Each row is shifted at random along 7 fixed directions that mean nothing.
Known rows, with every way that one mark hangs from another:
[A [C P] S]: [ 195  210 -297  101   28   44  345  331   -3 -167 -171  288 -287  360
 -282  133  215 -191 -257   22  -25 -372  203 -158  476  365  245  -84
  592  -47 -533  276  496 -151 -123 -130 -205  474   56  325  109  264
  229 -333  656  414 -118  279 -111   31 -243  181   73 -454   77   18
    3]
[H [R [A M [S T]] Q] [V C]]: [ 311   98   -7  365  -12 -202 -249  282  214  191 -286   80 -213  519
 -415  323  496   -9 -229 -195 -697 -421 -118 -259  501  134  256   78
  120   33 -423 -393   77 -312  490 -545  218  191  139  123  -58  419
 -192 -227  448  109 -390  431  251  127 -500 -251  -82 -297  -19  579
   12]
[P [A [C [S V] Z]]]: [ -47 -322 -112 -292 -191   45  318   95  -68  -64 -250 -155  415  332
  121 -190   23 -167   46  295 -105  204  108   68  171   49  366 -200
  121 -104  -10  119  134  219   92 -150    6  220   77   76  253   44
   -1  -98 -141  226  -30   69   56  -59  191  -87 -288 -129  -29   27
 -300]
[W [R [A C] [H [T S]] Q]]: [  90  424  308  330  151 -120  293  135   -8    4 -442   37  471  530
 -407    1   25  -88 -411   -4  -38 -111  -58 -159   24  578  410 -580
  333  -69   25  -15  258 -381  -60  344  394  511 -182  147 -162  737
  -63 -246 -306  192 -261  105 -145  187  -21  -86 -391 -355 -104 -197
 -276]
[Z [R A [H [T G]]]]: [  89  209  487  306  173  203  -19 -281  -54  -27  -90  -99  457  -56
 -114  129  105  301 -287    9    3   23 -103  162 -112  105  257  135
 -326 -185  -42    3 -132 -111   -8   92  -64 -255  -39    6 -202  170
  113   55 -375   65 -158  -33   91  365  -21 -248 -185  -32   57  136
   75]
[V [C P Z] E H Q]: [ 112  164  121  -76   82  138  229  233  155 -181 -301   46  -73  211
  322   -5   25 -371 -178   29   17  201 -136  118 -329  222  435 -566
  232   87 -317   20  295   37 -105  156 -285  176  -64 -147  413  162
    8 -384 -271  -70  -48  214 -187 -185  170  175   42  -10  285 -213
 -356]
[W [R [A [S [C P] V]] H]]: [ -12 -249   28 -685  490  170  398  -36  157  458 -232 -566  411  119
   87 -131  -63 -320  579  519  481  677  216  661 -133  -21   98 -466
  377  168 -278  215  335  141 -259  392 -350  183 -390 -202   -7 -260
 -395 -326 -374 -254   66 -440 -231 -317  470   49   70   95  201 -380
 -302]
[C [P [A [M E] S]] Z]: [ 251   52 -202   28  190  500  -93   42  -43 -268   91 -104 -551 -257
   51  331  340  113  -57  297  256 -112  104  251   66  -72  197  381
   42   45 -731  264  231  102 -256  -81 -608 -315  137  193  120  -35
  316   10  668  425    0  287  117  150  -23 -220  207  179  103  357
  335]
[Q [R [A [S W]] [H V]]]: [ 191  100    3  -89  258  -72   50  -93  215  332 -262 -158  206  275
 -147  322  160 -153   -8  174   18  128   75  -13  237  -37   82 -158
  307  210 -274 -127  333 -128  283  -53   12  329 -414   88 -237   67
 -251 -270 -154  -85 -116   37 -301  -68 -112  -51   46  -63   97 -164
 -118]
[E [C P [S V W] [Z H]]]: [ 385 -786  -43 -187   87  242   62   86 -229 -196 -290 -283  273   -9
  -98  181  255  109   86  448  102  171  207  252  389   85  418  419
 -124 -175 -288  555  317  503  -61 -327 -325 -304   82   87  158  -92
  266  140  250  397  -41   29  124  439  -55 -615 -240    0   12  358
  186]
[E [C [P A] S [Z [R H Q]]]]: [ 110 -450   37 -327  129  308 -131   88  145  152 -168 -385 -165   46
  -30  -12  289   85  224  280   98   12  106  232  185   88  193   39
  -11  -54 -512   94  229  259   52 -130 -322 -164 -188 -110   18 -258
   43 -125  107  -34 -107  310  140  114   63 -327   38   85  258  108
  -17]
[C [S E W]]: [  24  124  178   48 -265  -41  289  112 -206 -173 -398  -43  623  202
    5 -102   -2   -3 -447  231  174  199 -153  -85 -209  183  521 -274
  199 -172  201  -16  148  -23   -4  201  264  313  -37  135  117  462
   14   62 -561  265  -82 -139 -243  103  244 -158 -543 -143 -270 -115
 -497]
[M [E C] [Z [R A Q]]]: [-102   27   63  -95  -84  -21   38  271  277   68 -257 -145  -76  388
   36 -373  326   -4  -72   74 -172 -190  -69 -116 -309  351  438 -493
  170  -19  -27 -273   43   27  159  259  195  398 -126  -69   11  178
 -209 -124 -297  -48 -204  188  150 -307  139  -41 -250    5   51 -141
 -671]
[H R [T G]]: [ 595 -215  -64  131  443  285   49   70  121   96 -330 -245 -319   18
 -323  403  643   27  187  139  193 -197  286  286  472  238  299  371
  378   76 -760  511  558  194  -56 -145 -358  -35 -324  214 -221  164
  142 -188  839  294   17   52 -156  202 -287  -44  182 -302   26  110
   38]
[Q [H R T V]]: [  37  245  134   74    0  152 -483 -214  310   73 -299 -355   26 -242
  -29  120  217 -170 -272 -151  -14    8 -309  169 -470 -262  208   92
    9  242 -332 -516 -186 -170  314  204  160 -199   52 -112   34   17
 -426 -118 -514 -327 -113   49 -153 -323  351  273  -74  204 -175  172
 -299]
[E [C [P [A M]] [Z H]]]: [  50  -93   11  -34 -165    5 -106  142 -236 -208 -131   14 -131   42
  -98   99  164   32 -256  171   52 -307   83  -83  166  128  280  -79
  259  -54 -332    8  307 -219   89  -97  -66   45  151  148  107  282
  141  -66  234  461  -79  417  127  146  -73 -255 -212  -31   66  147
  156]
[C [S E [V H] W]]: [ 324 -284  285  -11  215   57   33 -234 -199   77 -113 -134  741 -146
  161  429 -142  131  -25  398  108  401   83  224   55 -328  281  398
 -479   12   90  158   38  120   74 -207  -70 -361    1  109  -47  149
  -33  252 -288  210  -66 -229  -47  449  -54 -654 -297  187   18  207
  392]
[R [A [S E V W]]]: [ -39    3  107 -196 -250 -179  -11    0   -7  191 -263 -183  615  194
   96  -37  -28  -58 -125  276  -55  349 -150   91 -181 -218  287 -233
   29  -60  108 -414    9 -115  232   30  272  252   19  -15   79  117
 -354    4 -554   16 -166 -264  -59  -44  227 -206 -333   52 -120   55
 -354]
[W [R [A S] H Q]]: [-107  366  268   81  298  196   50 -245  264  322    6 -155  404    6
   -2  -36 -229   17   10  165   -5  243  -29  192 -232 -182    5 -150
 -220   34  -43 -269 -182 -178 -101  326 -121  -96  -93 -192 -232 -169
 -187  -73 -519 -287 -199  -91    5  -10  208   12   41  185  144  -61
   82]
[S [C [Z [R Q]]] E T]: [  40 -483  556 -171  221   -5  273   63 -290  129 -201 -431  836  -15
   97 -312  165  314  144  424  251  459  -17  314 -359  223  522   33
 -367 -221  110  260  -87  208  -63   57   27 -106   -6  133   58  385
 -192  202 -470  203   -8 -521  176  235   56 -688 -518  123 -133   53
 -327]
[Z [H [R A] [V E Q]]]: [  64  -98  260  -89   55   58 -141   61  182   88 -401 -446  250    4
  153 -133  223 -280   21   21  -27  182 -117  267 -383  105  400 -349
  188  170 -207 -174   39  -13  149  216   38    8  -81 -203  175  181
 -294 -210 -497 -217 -100 -160 -102 -338  352   88 -154   93 -102 -101
 -598]
[H [R A Q]]: [ -19  298  307  140  166  -30  213  -51  117  203 -218   15  476  295
  -96 -120   83   32 -178   77  -21   70   27  -61  -73  201  219 -346
  115  -52   43 -190  -49 -135   79  307  127  272 -301   19 -255  241
 -189 -110 -506 -197 -100   60 -201   28   57   24 -268 -121  -50 -308
 -306]
[A [M [Z H]] [S [E C] V]]: [ -30  346   31 -237   70 -109  283  -89   68  220 -215   36  186  209
   41  226 -320 -180  -93  364  216  202  132  210  -18 -203  209 -327
  273  -38 -214 -130   93 -386  -35  -10  -67  327  -86   24  -16  115
 -228 -155 -349  188 -106 -114 -175 -367   97    2  -66  -40  248 -224
   76]
[W [R [A [M E] [S C]] H Q]]: [  47   13   51 -110  340  103 -351  164  319  446  -36 -466 -290  -28
  -46  122  148   12  257  147  122  -70  -81  202 -200 -154   66  -43
   57  309 -499 -355  203 -346   43  115  -91  -89  -11  -94 -145   40
 -456  -89  181  -66 -296   10  211 -177   94 -357  170  261  136  294
   89]
[S [T [G Q]] [W [R [A [M Z]]]]]: [ 167 -559  -24 -526  156  -14 -546  -24  581  774  -68 -799   11  202
  314    2   45   73  708  335 -100  195  168  362  -71 -782   29  193
 -341  345 -108 -425   26  175  410 -172   39 -199 -123 -214 -303 -319
 -708   20  130 -255 -131 -120  248 -292  181 -524  103  368  172  416
   25]
[S [E C] T V]: [ 164 -409  127 -355  224   66  310   35 -309   17 -286 -381  475 -125
  -83  -68  309    4  203  602  379  592   12  559 -198  265  325 -190
  263  -90 -204  380  405  269 -171  289 -118  105 -154   42  172  226
 -163  -73 -176  328  134 -530 -176  118   83 -118 -234   76  -85 -240
 -346]
[Q H [R A]]: [ 110  -81  173   -7  320  -15   95   78 -130 -121 -138 -347  138  -11
 -153  -21  306   -3 -219  151  299  107 -148  -64 -262  515  271 -261
  295  349 -112  222  554   -2   27  432  163  186 -238  215 -113  542
  -34 -131  -40  268   17 -110 -149  175  -97  -70 -154  107 -151 -157
 -360]
[Z [H [R Q] T]]: [ 182  211  330   -4  395  165 -166 -205  274  350 -222 -276   66 -155
  -58  240  146   27   75  113  316   18  109  311  -96 -159  113  165
   80   42 -516  -83  -15 -195    4  132 -216 -159 -271   17 -257  -33
 -243 -136 -204 -257  -43 -102 -272  -91   92   59   83   82   64 -126
   35]
[A [C S Z]]: [-114   49  -49 -267 -175 -107  246  226   87   67 -308  -64  251  399
   81 -203 -128 -281 -130  145  234   66   24  -85  -43   48  357 -549
  478    9  -86  -64  298 -156    2  132  215  445  -96  160  136  262
 -254 -235 -248   64 -103  183 -278 -300  348  103 -272 -220  -15 -285
 -386]
[Q [H [R A] T [V E]]]: [ 242  312  273   62  463  222  -66 -402  323  136  -94 -135  186 -202
   58  376  124 -108   32   80   68  407  -97  318 -233 -268   47   19
 -151  111 -370 -196 -228  -36  139  156 -279 -190 -281 -179  -89 -256
 -282 -177 -562 -484   97  -74 -245  -85   98  316  195  240   84 -235
  -22]
[R [A [C P S Z]] Q]: [ -56  387  195 -186   22  -72 -134  186   -8   23 -324  -75  -33  267
 -182  135  123  -24 -363  163  605   53 -196   -2 -105  238  314 -637
  582  -20 -541 -203  493 -482 -196  419  226  294 -313  193 -113  481
 -308 -309 -201  -13 -214  487 -525  142  252 -157 -221 -102   71 -214
  -48]
[V H Q S]: [ -98  395  223   45 -122 -176  163  -94  306  132 -190  199  550  408
  382  -24 -502 -367 -317  -67 -377  151    5 -146 -285 -171  238 -482
 -129  222  407 -368 -153 -189  235  100  248  215   28 -111  101  259
 -186 -204 -778 -229 -166   60 -139 -268  220  222 -241   -3  180 -204
 -221]
[M E [S C] [Z H]]: [ 241  284 -150  217    9  226  126  175  220 -263 -236  139 -428  308
  -76  287  314   28 -363 -101 -224 -559  -46 -187  171  293  490  268
   43  -35 -344   60  174    8  -11 -168 -208  112  217  182    7  101
  317   -8  291  351 -262  319  237   42 -225 -125  -76 -156  136  446
  -56]
[M [S [T G] W] Z]: [ 134  -14  -35 -489  -56 -168 -143   -4  436  540 -396 -403  196  474
  294  167  -26 -218  107  255  250  185  159  172 -172 -347  324 -360
  224  328   48 -253  348  -32  223  182  371  332 -432  174 -266  289
 -554 -163 -280 -109  -95  -52 -389 -353  351 -259 -289   31  141 -120
 -348]
[T [G [Q [H [V S]]] Z]]: [ 117  314   95  -95  -60   -8 -545  -73  322  -18 -422 -370 -209  245
 -149  351   93 -200 -358 -140  -14 -113 -355  136    2  -28  245 -159
  217  250 -431 -445  292 -193  275  100  211   84  -48  -89 -206  169
 -255 -369 -207  -22 -371  306 -273 -152    7  107   64 -108  185  322
  -48]
[R [A [C E] S] [H T [V Q]]]: [ 206  -67  241  126  277 -161  138    4    3   98 -114   39  629  257
   76  128  -78 -159  -14  175  -71  248  204  -62  -14   30  233 -325
 -131  106  -43   65  -58 -193  146  -13  145  130  -78  171  113  591
 -344 -109 -289  -43  -89   13 -111   56  -35 -355 -300   62   -1 -250
   55]
[C [P A] [Z [H [T S]]]]: [ 278  197   70 -192  -17   47  190    2   94  -20 -401  -23  -12  390
  -69  285   28 -194 -142  194  228  -78  232   67  340  137  325 -268
  448 -116 -397  150  371 -128  -31  -44 -109  341 -281  200  -19  195
  149 -300   73  176   14  250 -289  106   39   82 -103 -263  143 -208
  -80]
[E [C [S V]]]: [ 171   35   47 -152   72   10 -573  -24  -31  106 -152 -196 -193 -281
 -297  564  237   15 -151  181  337  -87 -151  303   81 -209  123  132
  289  196 -582 -226  448 -397   43  131  210 -234  -39  119 -206  221
 -294 -129  239  199 -224  329 -267  241   40 -121  -71  106   87  211
  449]
[M [E C] [S W]]: [ 205 -343    9  -68   77  -86 -129  113   -3   59  -75 -125  407   40
  205  112  121  -57  -32  235   56  -16  233    6 -226 -103  348  -14
 -131  331  309   61   83  115  177  218  335   -1  -50  297 -110  492
 -247  153 -149  177  -44  -14  -26  -43  167 -468 -554  213  -97  -77
  -87]
[G [Q [H R T V]]]: [ 191  250  172  -45  277  195 -650 -241  365  179 -282 -474 -168 -284
 -143  403  297  -93 -110  -75  221  -27 -232  333 -271 -305   78  237
   92  333 -650 -435  -23 -211  248  211   41 -267 -115  -74 -205   17
 -503 -219 -273 -337 -128  139 -341 -235  173  197  104  238  -53  151
    2]
[E [C [P [A M]] [S [T G] V]]]: [-197  -10  -45 -625 -403   27 -353  -42  195  257 -341 -505   -6  163
  170   31  -68 -148  -28  303  153  394 -170  520 -270 -355  157 -451
  259   69 -230 -502  100 -189  175  129  206   87  -68 -218  138  -22
 -455 -255 -441 -112  -43   80 -175 -294  605   39 -166  103  136  128
 -259]
[V [Q H] [S [C Z] E W]]: [ 167 -225  276 -306  216   35  146   30 -109  -33 -397 -438  487  -49
  184  160   81 -128  -50  434  502  691 -208  349 -457  145  466 -248
  137  174 -204  159  443  148  -98  299  -68   61 -192   -3  195  284
 -215  -93 -557  130    2 -425 -325   17  225 -249 -199  238   41 -127
 -384]
[Z [H R V]]: [ 199    1   -5  253 -157   -2 -254  149   67  -51 -443 -126 -140  108
 -298  106  428 -116 -306 -220 -279 -593  -62 -168  251  182  425  203
  320   40 -404 -170  217 -206  329 -244  143   77  165  104    8  295
    4 -107  247  232 -290  274   79  -47 -111  -27 -180 -288 -190  400
 -211]
[W [R A [H V] Q]]: [ 231  146   45  103  322  -67  439  134  133  214 -509  -48  117  601
 -425  -22  295 -169   61  154 -110 -120  199 -193  439  586  294 -516
  609  -28 -296  144  542 -109   59  117  -22  625 -477  -29 -234  336
  -31 -336   67   78 -169  156 -211  102 -267   18  -32 -397   30 -300
 -344]
[V C E [S T]]: [  21  303   91 -205 -193 -176 -445  198  321  163 -187 -111 -301   55
  165  194  179 -328 -154 -130 -109    9 -471  143 -375 -231  220 -395
  289  227 -359 -647  257 -398  278   60  239  139   75  -97  224  135
 -433 -411 -172 -170 -218  138 -111 -270  166  334   79   81  159  118
 -326]
[R [H T [V E]]]: [ 243  413  306  147  382  115   13 -237    8   30 -193   10  237 -176
  -81  375  106 -124 -155  121  281  186  -26  221 -172  -19  165 -169
  144   36 -371  -15  114 -267  -41  271 -142  -40 -273   45  -71  284
 -183 -183 -372  -66  -14    5 -412   53   12   74  -17   53   44 -331
   79]
[P [A [C Z]]]: [-175  237  -43  -47 -325    2  -43  105  -55 -142 -177   48  -10  114
  -11  -73  175 -101 -314   31  -10 -213 -165  -94  -58   50  288 -262
  381  -76 -298 -318  230 -275  119   92   93  294  149  117  164  138
  -67 -212  -71  238 -138  344  -49 -102  142  181 -148 -101    5   25
 -225]
[Q [H T] [R [A C]]]: [ 220  -41  -11   13  513  285  -59 -152  252   17  131 -240 -279 -228
  -89  257  356  107   97   98   26  154 -123  190  -41   -5  -74  368
 -109  180 -612   95  142  144   85  -29 -457 -180  -42   -2  -18 -394
  -27 -179  224  -87   89  -95  105  107 -238  242  469  245  144  128
   78]

Rows:
[ 217 -387  109    8  191  259  154  108  277  207 -130 -214   11  264
   95 -121   31  213  202  165 -142  -54  130 -124  297   11  271  250
 -413 -217 -290  153  -39  278  130 -487 -360 -123 -104  -78   30 -249
  130  130  120  -59 -175  197  333  219 -147 -525   66  -48  154  213
   -7] => [C E S [Z [R H Q]]]
[  26  -28  181  -54   74   48  312  -71  115  189 -256   39  291  248
  -57  -62   44  186   52  274 -226  167   70  131  173   12  301   49
 -209 -391 -188  -82 -200   71  134 -308 -207  167  -84 -170  -32 -266
  -20   -5 -317   -1 -108  -31  173   66 -149 -123  -45 -144  208   15
  -87] => [S [E [C [Z [R Q]]]] V]
[  40  -25 -169 -124   17  348  302   68  386  -63 -327 -223  -39  406
  264 -185   -9 -228  -79   41 -360  100   92  207 -150   80  377  -26
 -125    4 -125   69 -292  390  -12  -98 -449  -10  214 -242  320 -265
   89  -85 -368 -125  -86  -50  239 -482  304   37  -69   -8  151  302
 -450] => [A [M [S [C P]] [Z [H [V Q]]]]]
[  38  134  240 -117  184   19 -637   51  378  478 -159 -532 -259   38
  -45  131  247   91  -47  -56  151 -186 -200  119 -324 -138   94  -83
   60  293 -407 -509   92 -365  242  128  183 -171 -156  -27 -242  214
 -473 -112 -170 -225 -308  120   59 -179  189 -339  -22  221   36  236
 -153] => [Z [R [A [M S]] [H T] Q]]
[ 183 -570  112  -96   91   40   49  -22  -61  219   32 -343  533   69
  224   56 -147  191  240  341 -207  393  145  356   47 -341  215  372
 -667  -39   73  130 -261  130  144 -442  -91 -305  297   71  135  129
 -189  263   89  251  -51 -380  447  199  -33 -730 -232  116   16  545
  265] => [A M [S [C E] [T G] V]]
[ -31  -53  358  279  278  192   50 -155   31  118   37 -195  595  -51
  -20 -271  -22  209   -8  123 -245  122  -39   24 -251   60  149   51
 -531  -26  224  -89 -237  100    9  262  -52 -277   81 -171 -157    7
  -35  180 -421  -94 -184 -111  328  289   32 -340 -206  216  -49  151
    3] => [W [R A H Q]]
[ 290  146  386   -4  211  116 -152 -136  439  137 -163 -164  264  177
  401  356 -298 -297  -19  -44 -222  371  -92  483 -261 -321  247 -208
 -425  164  -24 -209 -176   51  112    6 -119 -206  -37 -207   59  -36
 -195 -304 -458 -282 -145  -51  -48 -164  150   70   87   70  474    5
   83] => [V C E [H [T [G Z] S]] Q]
[ 241 -444  169 -389  405 -134  398  128   39  467 -110 -335  421  306
  131   73  -50  -65  499  450  281  347  368  231  240  -61  163 -152
  160   49 -196  307  197  -47   73 -251 -216  229 -261  172    4  159
 -318 -102   27   32  110 -368    5 -118  -27 -372  -97  -22   67 -260
  -92] => [Z [H [R [A M [S [C E] T]]]]]
[ 438  -40  178  282  405   50  222   25   80  -14 -351   52  273  175
 -142  261  423 -200  -18   14 -225   16  226  125  170  234  401   44
  126  110 -254  285   22  113  133  -72  -80   44 -158  112   -5  450
  -55 -235   32    3    5   62 -186   -5 -186   84 -188 -183  -27 -111
 -162] => [H R T [V C Q]]
[ 121    2  488  286  146  174  -20 -241  158   43 -143 -117  916  -22
  252  104 -283  -62 -262  -76 -367  291  -51  313 -435 -229  331  209
 -759  124  419 -165 -636  114  150   73  142 -445  262  -76   74  184
 -173  114 -832 -230 -112 -198  171   -6  307 -172 -472  173  -26  204
   -7] => [V [H R [T [S C]]] Q]
[ -82  102  314 -251 -322  -15 -156   27   41   59 -482 -350  435  268
  139    5   11  168 -264  220  279  308 -370  220 -331 -127  453 -268
   15 -250 -147 -432   28 -173  127  125  225  229  -63  -54   46  191
 -404  -49 -712  -23 -147   36 -267   33  339 -317 -382   -1   -7  114
 -348] => [S [C E Z] [T [G Q]] W]
[ 212 -455  366  194  286  132  258 -107  -41 -116  -96 -342  813  185
  109 -327  -49  139  -23  200 -199  351  157   63 -196  280  351   77
 -678  -18  425  393 -229  585   62  137  -40 -187   40   75  -46  303
   80  191 -380  114  -10 -393  249  239 -116 -497 -370   78  -87   90
 -196] => [R [Q [H [T [G Z]]]]]
[ 118   83   65   23  112  315 -168  -69  217   24 -161 -233 -216 -120
 -115   94  257   28  -52  -16   -2 -269  -93  209  140  -93  176  410
   90  -94 -544 -107   88   99   76 -114 -431 -186  105  -81  -87 -456
   92 -133   88    8 -170   82   85 -120  -30  177  236  -76  115  263
  -17] => [G [Z [H R]]]
[-158   46  230 -332   89 -115   36 -208  229  509 -121 -199  659  187
  210  -52 -250  -37  228  330  123  418  -14  126 -203 -512   81 -274
  -87  -24   60 -436    3 -194  199   87   58  162 -177 -121 -103 -258
 -584 -107 -715 -327  -74  -94 -116 -154  313 -155  -94  198  162 -212
  -66] => [S T [W [R [A [C Z]] H]]]
[ 107  199   93   22  -28   67  231  -28 -144 -180 -223  213  412  135
 -128  223  -29    8 -406  267  224  144   80   36   81   86  279 -164
  209 -148    0  119  144  -47 -109  228   27  171 -164  138  -64  215
   94  -72 -364  130    3  215 -384  239  139  -17 -367 -126   23 -253
   50] => [E [C P [S W]]]
[ 206 -148   75   19  296  182 -338   48   90   89 -120 -428 -112 -225
   53   85  461  -74   79  106  112   45 -116  284 -335  -99  304  -21
   53  287 -390 -129   96   30  105  185  -63 -291  -70  -29   -3  196
 -333  -17   21    9 -100   93   53 -235  184 -258  -76  242 -116  147
 -170] => [H [R [A [M Z]]] [V E]]
[ 223  106  -21  163 -147 -192 -350  251  362  -65 -169  182 -328  233
   -6  171   99 -202 -322 -212 -500 -296  -99 -355  -98   12  231 -164
  -67  249 -220 -449   82 -247  467 -143  276  184  164  -54  193  334
 -238 -217   95  -84 -149  430  131    5 -231   52  -26   67   98  161
  -56] => [V [E [C P]] [Q [H T]]]
[   2 -131  255 -201 -176  -93 -292   60  133  271 -198 -402  383  101
  237   -3 -228  -78  -79   50  161  147 -124  270 -334 -253  295 -290
 -138  130   79 -379  -33 -315  162  203  416   31  -24   31  -28  311
 -469   20 -352  -51 -180  -65  -24  -69  454 -296 -384   23   42   86
 -120] => [T G [S [C E]]]
[ -59  -64   53 -107 -161  -73 -260  186  159  124 -143 -109   53   76
  262  -50 -154 -152 -144  -44  146 -239   43  -95 -143 -343  371  -44
  -43   88 -308 -284  -94 -377  186 -227  151   10  205  186  179  213
 -345  -33  -69  -51 -196  314   80 -308  341 -342 -242   16   -5  176
   37] => [A [C E P [Z [H R]]] S]
[ 125 -133  194  -99 -360 -220 -505  179  106  138 -634 -360  308  178
 -119  138  153 -216 -348  -21  129 -203 -157   39 -193 -103  552 -246
  353  121  -84 -441  216 -310  377   66  679  175  -36  154   -1  506
 -454 -121 -395   83 -263  200 -191 -245  415 -226 -594  -96 -209   71
 -405] => [E [C [Z [H R [T [S W]]]]]]
[ 299 -315  128 -277  322  -51  145  -22  354  335 -387 -432  306  540
   -9   96  226 -213  315  110 -203  334   82  253  236  133  191 -282
   99  173 -177   16  178  237  340  -93  -30  302 -380 -117 -120   45
 -366 -374 -221 -291  -29 -111 -152 -143 -124   29    6 -149  189 -103
 -391] => [S [T [G [Q [H [R A] [V C]]]]]]
[ 189  -10  279  -40  367  141   56 -173  209  250 -273 -277  304    5
   21   76  116 -118  135  127   42  157  194  282 -100  -11  210   10
   13   94 -252   98  -29   30   96   40 -178  -72 -229  -68  -44  114
 -195 -175 -326 -174  -34 -179 -177 -172   91   27  -15   38   76 -189
 -193] => [Z [R [H T [V Q]]]]
